The symbols move the nodes like this.
~: lur->dol, sen->sek, zod->mev, nev->gaf, bem->lus, ven->lud, rul->luk, fes->mes, vog->feg, dol->vev, boz->fiv, zuf->kek, feg->lub, beg->zan, zan->gar, luk->fes, gop->beg, gir->gil, gur->geb, sek->boz, zof->nes, lub->sen, kek->sep, pok->zof, fof->gif, sep->kap, mev->nul, kap->fim, nul->lil, por->pob, nem->gir, mir->zut, tam->gur, fim->nev, vev->baf, lin->tiz, fir->vog, sir->pok, tiz->nem, gif->mir, gaf->guf, gar->sir, vem->gom, lil->lin, zut->gos, mes->lur, tef->zod, lus->vut, baf->vis, nes->vem, vut->rul, gil->det, det->por, gis->fof, vis->kis, kis->tef, guf->gop, lud->tam, gos->fir, pob->ven, fiv->bem, geb->zuf, gom->gis
&: lur->zuf, sen->nem, zod->guf, nev->sek, bem->por, ven->fof, rul->lud, fes->gur, vog->lil, dol->kek, boz->gil, zuf->fir, feg->lin, beg->lus, zan->vut, luk->tam, gop->bem, gir->zof, gur->zut, sek->gir, zof->mes, lub->tiz, kek->vog, pok->fes, fof->vis, sep->feg, mev->gop, kap->lub, nul->beg, por->gom, nem->pok, mir->tef, tam->mir, fim->sen, vev->sep, lin->gar, fir->nul, sir->luk, tiz->sir, gif->kis, gaf->boz, gar->rul, vem->dol, lil->zan, zut->zod, mes->geb, tef->gaf, lus->pob, baf->kap, nes->lur, vut->ven, gil->nes, det->vem, gis->baf, vis->fim, kis->nev, guf->fiv, lud->gif, gos->mev, pob->gis, fiv->det, geb->gos, gom->vev
*: lur->kek, sen->gir, zod->gop, nev->boz, bem->pob, ven->gif, rul->tam, fes->geb, vog->lin, dol->sep, boz->det, zuf->vog, feg->tiz, beg->vut, zan->rul, luk->gur, gop->lus, gir->nes, gur->gos, sek->gil, zof->lur, lub->nem, kek->feg, pok->mes, fof->kis, sep->lub, mev->beg, kap->sen, nul->zan, por->gis, nem->zof, mir->zod, tam->zut, fim->sek, vev->kap, lin->sir, fir->lil, sir->fes, tiz->pok, gif->tef, gaf->fiv, gar->luk, vem->vev, lil->gar, zut->mev, mes->zuf, tef->guf, lus->ven, baf->fim, nes->dol, vut->lud, gil->vem, det->gom, gis->vis, vis->nev, kis->gaf, guf->bem, lud->mir, gos->nul, pob->fof, fiv->por, geb->fir, gom->baf

The rows follow the links: the fewer symbols apart two nodes are, the more alike their rows tend to be.

Row, then node:
-15 -16 40 -7 -7 -6 32 5 29 12 13 14 -37 -17 -14 22 16 25 -10 -39 0 19 5 2 -13 14 -17 31 -17 -27 -1 6 -32 15 34 -3 4 26 11 -6 -15 -15 0 36 -> mir
-12 11 -37 -10 -10 -17 18 -27 -37 -9 2 0 1 23 -11 -22 -22 -4 -4 29 29 -2 -8 32 1 -8 -8 16 16 12 0 -22 9 -29 -2 -5 -23 -7 -18 43 16 31 8 -42 -> sek
-10 -29 -6 -16 10 35 -13 -5 15 3 9 16 14 12 11 19 23 -9 -28 -10 7 11 0 -6 -26 1 23 -16 -44 17 -17 29 -24 -9 -19 -22 -2 6 -42 -35 -2 -29 -10 9 -> nul
13 3 4 19 3 27 -38 23 6 -8 -21 -16 20 13 9 3 3 -15 13 -1 -35 -31 -15 -18 6 6 43 -46 4 25 -5 19 7 12 -32 12 -2 -27 17 -31 0 -15 -11 7 -> vog
13 16 9 2 -25 -27 16 18 -20 -7 4 16 -8 -20 31 12 22 30 36 0 6 13 26 12 25 5 -21 30 13 -18 27 -8 22 -21 6 18 29 26 12 31 -21 1 -2 -13 -> gis
7 16 -38 -12 -11 -15 2 -15 -20 -1 -1 5 23 -16 5 -16 -13 -5 7 46 33 8 9 9 17 -27 -37 28 11 0 5 -12 11 -28 11 -3 19 14 -17 23 17 23 21 -39 -> gom
22 2 13 27 -13 24 -42 30 27 -7 -25 -26 26 -4 -6 3 3 -7 11 -1 -40 -32 -20 -12 3 2 23 -26 5 23 -4 20 -14 2 -2 23 1 -10 21 -36 6 -14 -9 11 -> sir
-18 -17 30 -10 4 -8 31 3 28 13 24 17 -29 -24 -5 22 16 19 -7 -38 6 29 16 -8 -10 12 -20 31 -18 -33 1 2 -18 19 25 -8 12 21 8 -3 -21 -14 -2 32 -> zod
-12 3 -16 11 9 -17 6 -13 -43 -3 -25 29 -16 12 3 -11 -20 -8 23 27 -3 -22 -1 9 -1 27 32 -10 23 -7 20 21 22 -3 -6 18 -10 -19 42 47 -2 2 0 -17 -> sen
-8 -29 -1 -13 -2 35 -6 -11 16 9 2 23 11 13 12 18 24 0 -20 -4 8 12 0 -8 -17 -3 26 -24 -40 17 -16 32 -29 -2 -25 -24 0 5 -50 -44 0 -32 -4 11 -> zan
-11 -13 23 -11 15 -9 27 -3 25 13 27 19 -27 -30 5 19 18 16 -10 -30 13 33 25 -17 -8 7 -31 33 -22 -35 5 0 -5 22 21 -14 21 24 -2 -6 -22 -14 6 32 -> gop
2 15 -40 -16 -9 -18 3 -25 -23 -6 -1 3 19 2 -3 -24 -16 -8 -1 48 32 5 4 16 13 -26 -31 25 12 6 4 -15 11 -31 11 -3 2 6 -18 29 19 31 17 -45 -> baf

Each walk starts at a row. The symbols on each line, taken left to right, move it on to the next node.
Answer with the node's row; about right is enough.
-13 -29 -3 -9 24 31 -19 5 24 -1 18 -3 27 2 1 17 28 -7 -41 -24 -7 8 7 -7 -35 11 13 0 -39 16 -16 20 -23 -28 -11 -9 2 11 -31 -27 -8 -26 -28 5
~ ~ * & * -7 -27 4 -1 11 28 -22 22 34 -5 14 -19 32 -4 -13 11 20 -8 -38 -30 -22 -5 -1 -4 -34 13 2 11 -26 17 -14 10 -31 -33 10 10 5 11 -9 -22 -9 -14 -33 1
* * * ~ * 0 -18 10 7 0 28 -30 28 39 -8 5 -28 29 -8 -21 8 15 -7 -35 -28 -27 -7 -9 -2 -31 9 -2 9 -19 19 -12 10 -32 -34 15 15 2 11 2 -28 -4 -8 -27 4
-14 0 -14 2 9 -14 16 -17 -50 -5 -24 29 -15 23 3 -12 -21 -1 16 22 4 -18 -3 17 -3 24 32 -10 25 1 18 10 20 -9 -13 12 -18 -17 28 53 -4 7 -5 -25
& ~ * & & & & -11 -32 -8 -15 21 36 -12 0 22 1 19 9 24 7 5 23 26 -9 -38 -14 2 9 3 -10 -33 5 19 -7 -42 17 -17 26 -20 -21 -17 -17 3 6 -40 -32 -10 -31 -21 6
~ ~ & * & -1 -23 4 -11 -14 31 -1 -10 15 8 -8 25 4 17 5 24 19 2 -8 -2 10 6 -7 3 -9 -8 30 -27 -33 16 -16 34 -39 8 -18 -34 -5 3 -43 -44 10 -30 6 19
-4 13 -38 -11 -14 -17 11 -22 -30 -7 -3 -1 12 15 -10 -24 -21 -12 -1 39 29 1 -3 25 9 -15 -19 21 13 11 2 -23 9 -28 4 -7 -12 1 -23 37 16 34 17 -42
* ~ * * & -20 2 -19 0 5 -19 16 -21 -48 -10 -18 23 -17 31 0 -12 -19 -4 12 23 12 -12 -7 28 -4 20 32 -7 22 6 13 -3 16 -18 -16 8 -29 -17 19 56 2 11 -5 -29
* & * * & ~ & 14 0 1 14 17 28 -35 19 -2 -12 -15 -13 19 18 15 1 0 -17 10 -3 -32 -27 -8 -14 3 9 48 -50 4 19 -3 15 22 9 -42 11 -9 -35 11 -22 -1 -14 -17 5
5 -12 8 14 -9 27 -34 30 36 -12 -5 -32 32 -11 -24 4 12 -5 -22 -26 -32 -19 -13 0 -26 11 -2 5 -13 19 -10 13 -32 -26 20 20 3 4 11 -28 -2 -12 -28 6
~ * * * 17 -1 12 24 -16 27 -39 36 30 -11 -20 -30 31 -6 -16 3 7 -7 2 -10 -40 -30 -22 -7 -7 1 12 -18 2 21 -2 21 -26 -6 10 24 2 -5 20 -38 7 -12 -13 10
~ ~ * & * 20 7 9 23 -6 25 -44 27 14 -10 -27 -20 23 6 3 6 1 -11 12 -1 -39 -31 -17 -14 8 4 36 -40 5 22 -2 19 0 5 -21 19 2 -20 19 -32 9 -17 -16 7
17 17 -17 -5 -15 -28 2 6 -15 -4 0 23 13 -28 31 0 14 14 27 31 17 10 27 -3 24 -13 -34 31 13 -13 22 1 21 -28 12 15 43 29 2 27 -9 2 11 -25
* ~ ~ & 12 14 22 4 -33 -29 28 18 -16 -7 4 12 -16 -10 30 14 24 35 33 -8 1 13 19 17 27 10 -11 26 12 -18 24 -17 19 -20 2 16 19 27 9 32 -21 0 -4 -7
& ~ ~ * & & ~ 14 20 -29 -6 -16 -22 -3 -1 -15 -4 3 20 17 -25 23 -4 1 10 19 40 19 10 24 -3 23 -19 -36 28 10 -11 15 1 22 -26 15 5 37 26 -4 24 0 10 12 -31
-4 -18 15 -10 -22 26 10 -14 20 11 -10 25 -9 14 -4 17 14 8 -3 -1 10 2 -17 0 -4 -8 26 -20 -24 14 -15 31 -44 17 -10 -29 -6 1 -36 -42 11 -26 12 25
~ & & * * -6 -9 14 -17 16 -8 22 -5 20 18 28 17 -25 -26 19 19 17 14 -9 -18 15 39 29 -19 -2 -2 -32 21 -22 -35 0 -3 9 27 10 -19 23 22 -14 -12 -19 -10 9 29
* ~ * * ~ ~ & -8 -12 38 4 -38 5 29 -1 22 11 -7 13 -30 3 -22 17 9 22 3 -26 -4 6 -19 16 -6 4 10 1 -14 -7 -2 15 -58 20 25 -12 -11 13 -6 -27 3 -17 9 32
-14 -26 -1 -10 18 30 -21 16 25 -8 19 -15 29 -2 -10 19 23 -7 -42 -27 -14 7 1 -5 -39 13 8 8 -33 14 -15 15 -27 -34 -1 -1 2 11 -22 -23 -11 -21 -29 3
& ~ & & ~ -5 -11 31 -1 -41 14 22 -6 25 11 -12 16 -25 9 -19 17 9 18 -2 -15 0 5 -25 14 -2 -2 16 -9 -16 1 -7 20 -57 26 17 -20 -11 10 -18 -38 10 -22 8 31
* & ~ & ~ -14 -18 42 -2 -17 -2 31 4 24 15 6 11 -35 -10 -18 17 12 29 -6 -39 -1 15 -4 9 -13 12 -5 19 -14 -26 1 11 -37 15 36 -4 1 21 10 -8 -8 -14 -2 35
8 1 -2 14 31 23 -34 13 -8 -11 -4 -19 14 24 11 2 -6 -24 0 -8 -29 -20 -3 -18 0 11 44 -52 1 23 -5 4 30 10 -47 11 -17 -31 8 -13 -4 -8 -19 3
* ~ * * ~ ~ -9 4 -14 10 14 -15 -2 -11 -33 -1 -33 28 -14 -1 2 -11 -30 -12 26 35 -5 -30 1 -1 1 21 23 -12 31 -8 19 29 20 -1 6 22 -1 -18 51 35 -4 2 6 -16
~ ~ * & ~ ~ 14 17 -6 -4 -19 -28 8 12 -16 -2 5 20 -1 -25 36 7 16 23 34 19 7 10 30 5 22 -2 -31 28 16 -16 26 -5 24 -23 9 19 39 30 8 31 -17 3 6 -18
